Here is a tiny trained network, its code and every weight. The questions are about switching its units off for an input and a target symbol, where a switched-off unit gives its printed mean instead of its output.

import numpy as np


def w(rows, s, z=0):
    codes = np.array(rows[::2]) - 128.0
    scale = np.full(codes.shape[1], s)
    scale[-1] = z or s
    return codes * scale


def norm(h):
    return h / np.sqrt((h * h).mean(-1, keepdims=True) + 1e-5)


def f(y):
    return y / 2 * (1 + np.tanh(0.7978845608 * (y + 0.044715 * y**3)))


def softmax(a):
    e = np.exp(a - a.max(-1, keepdims=True))
    return e / e.sum(-1, keepdims=True)


def log_softmax(a):
    a = a - a.max(-1, keepdims=True)
    return a - np.log(np.exp(a).sum(-1, keepdims=True))


def net(x, mask):
    ids = ['βηθλπτψ'.index(c) for c in x.split()]
    T = len(ids)
    res = E[ids] + P[:T]
    u = 0
    for l in range(2):
        r = norm(res)
        for j in range(3):
            rows = slice(3 * j, 3 * j + 3)
            q, k, v = (r @ M[l][rows].T for M in (Q, K, V))
            z = softmax(np.where(np.tri(T) > 0, q @ k.T / 3**0.5, -1e9)) @ v
            o = O[l][rows]
            res = res + np.where(mask[u + j], z, o[:, -1]) @ o[:, :-1]
        u += 3
        y = f(norm(res) @ A[l][:, :-1].T + A[l][:, -1])
        res = res + np.where(mask[u : u + 4], y, B[l][:, -1]) @ B[l][:, :-1]
        u += 4
    return log_softmax(norm(res)[-1] @ U[:, :-1].T + U[:, -1])


Q, K, V, O, A, B = {}, {}, {}, {}, {}, {}
E = w([
[79,137,131,157],'β',
[255,206,193,141],'η',
[116,189,111,120],'θ',
[212,141,69,88],'λ',
[112,16,175,95],'π',
[93,146,129,151],'τ',
[91,147,122,152],'ψ',
],0.0062)
P = w([
[80,26,70,254],'0',
[110,137,78,207],'1',
[156,147,106,203],'2',
[121,171,84,138],'3',
[132,181,100,133],'4',
[106,185,115,106],'5',
[107,188,132,99],'6',
[99,182,132,85],'7',
[116,190,131,76],'8',
[107,184,132,68],'9',
],0.0031)
Q[0] = w([
[180,110,204,116],'L0H1',
[200,138,144,130],'L0H1',
[94,164,56,78],'L0H1',
[196,95,117,254],'L0H2',
[48,135,131,185],'L0H2',
[77,58,211,168],'L0H2',
[183,135,161,106],'L0H3',
[145,223,128,145],'L0H3',
[109,77,144,122],'L0H3',
],0.007)
K[0] = w([
[25,159,147,123],'L0H1',
[93,146,82,163],'L0H1',
[178,132,91,115],'L0H1',
[160,114,114,253],'L0H2',
[36,175,179,172],'L0H2',
[52,106,82,141],'L0H2',
[137,41,150,137],'L0H3',
[151,119,224,69],'L0H3',
[114,198,41,163],'L0H3',
],0.0064)
V[0] = w([
[100,173,126,106],'L0H1',
[126,186,120,156],'L0H1',
[167,81,97,36],'L0H1',
[177,197,94,121],'L0H2',
[79,93,158,178],'L0H2',
[53,250,232,169],'L0H2',
[156,131,102,197],'L0H3',
[138,2,148,144],'L0H3',
[211,126,201,180],'L0H3',
],0.0046)
O[0] = w([
[97,170,90,129,108],'L0H1',
[87,155,157,159,187],'L0H1',
[140,161,158,44,60],'L0H1',
[61,52,132,132,210],'L0H2',
[177,144,96,116,120],'L0H2',
[95,90,2,77,122],'L0H2',
[113,163,183,129,248],'L0H3',
[83,117,118,154,100],'L0H3',
[136,96,139,133,109],'L0H3',
],0.0049,0.0016)
A[0] = w([
[161,204,229,75,169],'L0N1',
[28,127,71,157,140],'L0N2',
[227,95,238,71,110],'L0N3',
[52,90,148,1,2],'L0N4',
],0.0045,0.0018)
B[0] = w([
[174,78,1,114,232],'L0N1',
[208,166,98,112,229],'L0N2',
[192,166,56,9,249],'L0N3',
[128,180,56,142,142],'L0N4',
],0.0042,0.002)
Q[1] = w([
[142,100,195,203],'L1H1',
[121,95,145,170],'L1H1',
[176,182,120,171],'L1H1',
[94,207,92,149],'L1H2',
[67,99,126,173],'L1H2',
[118,74,207,254],'L1H2',
[54,132,135,64],'L1H3',
[234,121,136,204],'L1H3',
[146,51,167,138],'L1H3',
],0.0089)
K[1] = w([
[157,133,161,188],'L1H1',
[156,149,151,182],'L1H1',
[137,80,169,123],'L1H1',
[166,110,91,97],'L1H2',
[171,140,248,128],'L1H2',
[129,102,229,165],'L1H2',
[176,145,113,78],'L1H3',
[78,89,125,170],'L1H3',
[145,108,122,175],'L1H3',
],0.011)
V[1] = w([
[92,112,184,101],'L1H1',
[120,47,155,99],'L1H1',
[71,40,159,1],'L1H1',
[132,100,200,105],'L1H2',
[198,169,182,102],'L1H2',
[33,162,104,126],'L1H2',
[154,236,47,65],'L1H3',
[206,75,144,206],'L1H3',
[40,110,176,97],'L1H3',
],0.0067)
O[1] = w([
[140,45,54,140,56],'L1H1',
[130,1,108,233,90],'L1H1',
[189,52,82,207,50],'L1H1',
[114,83,117,81,26],'L1H2',
[163,40,198,101,136],'L1H2',
[34,229,45,197,115],'L1H2',
[232,102,199,115,224],'L1H3',
[28,247,145,197,190],'L1H3',
[146,58,61,83,3],'L1H3',
],0.0046,0.0041)
A[1] = w([
[147,147,121,68,144],'L1N1',
[137,127,173,145,253],'L1N2',
[190,64,100,2,102],'L1N3',
[95,190,148,186,193],'L1N4',
],0.0052,0.0035)
B[1] = w([
[163,66,105,166,172],'L1N1',
[144,118,70,255,252],'L1N2',
[127,123,78,73,134],'L1N3',
[184,62,87,152,253],'L1N4',
],0.0064,0.0032)
U = w([
[92,166,51,116,42],'β',
[165,155,6,4,166],'η',
[65,129,207,230,254],'θ',
[214,106,232,91,46],'λ',
[141,5,2,181,83],'π',
[92,179,28,125,29],'τ',
[164,174,62,138,141],'ψ',
],0.0067,0.0048)

Each question gives the input, a string of symbols that net reads in full, and the target symbol t.
The units are the heads (3 rows each of Q, K, V and O) and the neurons (one row each of A and B). Each row of codes is followed by its name. A weight is (code - 128) times the scale printed after its matrix; where a second scale follows, it is the last column's (O, A, B and U).
mask holds one flag per unit, layer by layer, with each layer's heads first. A switched-off unit (its flag False) gives its mean, the last column of its rows in O or B, instead of its output. The means were averaged over made-up inputs and are rounded, as every weight is.
A unit's drop is (log p(t) with every unit on - log p(t) with that unit switched off) / (log p(t) with every unit on - log p(t) with every unit switched off).
The circuit of an input: a set's keep is (log p(t) with only the set's units on - log p(t) with every unit switched off) / (log p(t) with every unit on - log p(t) with every unit switched off). Starting from the 12 units with the biggest drops (on a tie, the unit counted first), units are removed one at a time, each time the one whose removal leaves the highest keep (on an exact tie, the one counted first), for as long as the keep stays at least 0.8.
units of the circuit, in order: the units of the circuit, biggest drop first
unit that matters most: the unit with the biggest drop
top k neurons: the k neurons with the biggest drops, biggest first
heads that matter: for each layer, one digit per head in row order, 1 if its drop is at least 0.15 and else 0, layers parted by /
drop of u: that unit's drop, to one decimal
input τ λ λ π θ ψ π π, target η: unit that matters most => L0N3
input π β θ ψ θ λ θ ψ τ, target η: units of the circuit, in order => [L0H2; L1H3]
input λ π λ, target λ: units of the circuit, in order => [L0H2; L1H2]
input β θ ψ λ π π λ, target π: top 2 neurons => [L0N1; L0N2]
input β π ψ λ, target θ: heads that matter => 010 / 000
input η π θ λ λ λ λ θ β, target λ: heads that matter => 000 / 011
input θ λ η λ ψ θ λ π π τ, target π: heads that matter => 000 / 100
input η π θ ψ, target π: heads that matter => 111 / 111
input λ θ τ, target λ: heads that matter => 110 / 010
input π λ ψ β π, target ψ: units of the circuit, in order => [L0N3; L0H2; L1H2]
input ψ β β θ λ θ θ τ λ β, target η: units of the circuit, in order => [L0H2; L1H3]
input η π τ λ π π λ, target π: heads that matter => 001 / 100
input π τ τ π τ π θ π, target η: heads that matter => 000 / 001
input η λ λ λ τ, target λ: heads that matter => 100 / 010
input λ λ θ λ, target λ: unit that matters most => L1H2
input λ λ ψ, target λ: heads that matter => 110 / 010
input λ τ β ψ θ ψ θ τ τ, target η: top 2 neurons => [L0N2; L1N2]
input θ β η λ π ψ β π, target ψ: drop of L0N3 => 0.1
input λ ψ ψ η λ λ θ, target λ: drop of L1H3 => 0.5
input β λ θ λ θ λ λ λ τ θ, target λ: top neuron => [L0N3]
input π ψ λ, target θ: drop of L0H2 => 0.6
input λ λ λ λ β, target λ: drop of L0H1 => 0.2
